109,84,123,128,108,95,124,94,162
144,136,133,141,118,102,134,128,110
128,150,122,132,157,141,117,143,111
115,95,108,122,207,89,165,136,157
130,125,150,136,130,168,87,107,101
112,152,120,126,129,180,154,112,132
145,86,192,117,124,98,75,123,118
|
118,123,75,98,124,117,192,86,145
132,112,154,180,129,126,120,152,112
101,107,87,168,130,136,150,125,130
157,136,165,89,207,122,108,95,115
111,143,117,141,157,132,122,150,128
110,128,134,102,118,141,133,136,144
162,94,124,95,108,128,123,84,109

125,120,122,132,108,133,116,96,127,126,118,126,115,138,131
125,90,122,138,88,133,193,38,127,110,148,172,187,133,97
125,120,122,130,108,133,116,96,127,126,143,136,115,133,131
125,157,122,119,146,133,107,148,127,126,148,126,108,133,150
125,66,122,130,108,133,222,70,127,126,148,126,161,133,66
125,120,122,130,108,119,116,137,116,126,148,124,115,133,131
|
131,133,115,124,148,126,116,137,116,119,108,130,122,120,125
66,133,161,126,148,126,127,70,222,133,108,130,122,66,125
150,133,108,126,148,126,127,148,107,133,146,119,122,157,125
131,133,115,136,143,126,127,96,116,133,108,130,122,120,125
97,133,187,172,148,110,127,38,193,133,88,138,122,90,125
131,138,115,126,118,126,127,96,116,133,108,132,122,120,125

131,226
101,194
97,177
154,210
131,220
139,229
101,181
93,207
120,183
|
183,120
207,93
181,101
229,139
220,131
210,154
177,97
194,101
226,131

139,129,136,135,146,147,137,135,141
138,143,139,141,132,138,141,135,137
142,137,138,137,141,136,136,140,136
133,134,140,132,210,135,175,150,151
141,143,138,148,143,181,133,131,133
144,161,136,157,129,140,131,131,133
140,131,138,132,144,133,136,151,145
|
145,151,136,133,144,132,138,131,140
133,131,131,140,129,157,136,161,144
133,131,133,181,143,148,138,143,141
151,150,175,135,210,132,140,134,133
136,140,136,136,141,137,138,137,142
137,135,141,138,132,141,139,143,138
141,135,137,147,146,135,136,129,139

93,119,122,120,89,133
81,116,141,98,136,157
136,78,113,138,146,118
93,130,149,95,135,152
181,88,104,148,120,105
116,99,119,138,147,126
78,64,97,221,170,128
118,80,69,111,134,150
114,117,107,126,131,141
|
141,131,126,107,117,114
150,134,111,69,80,118
128,170,221,97,64,78
126,147,138,119,99,116
105,120,148,104,88,181
152,135,95,149,130,93
118,146,138,113,78,136
157,136,98,141,116,81
133,89,120,122,119,93

143,138,128,139,136,133,119,126,151,125,135,117
156,147,129,148,143,137,111,124,172,123,141,108
119,122,128,122,123,125,133,129,115,130,124,134
64,82,122,85,99,99,163,139,23,138,97,178
127,127,127,128,129,126,128,129,125,128,127,129
|
129,127,128,125,129,128,126,129,128,127,127,127
178,97,138,23,139,163,99,99,85,122,82,64
134,124,130,115,129,133,125,123,122,128,122,119
108,141,123,172,124,111,137,143,148,129,147,156
117,135,125,151,126,119,133,136,139,128,138,143
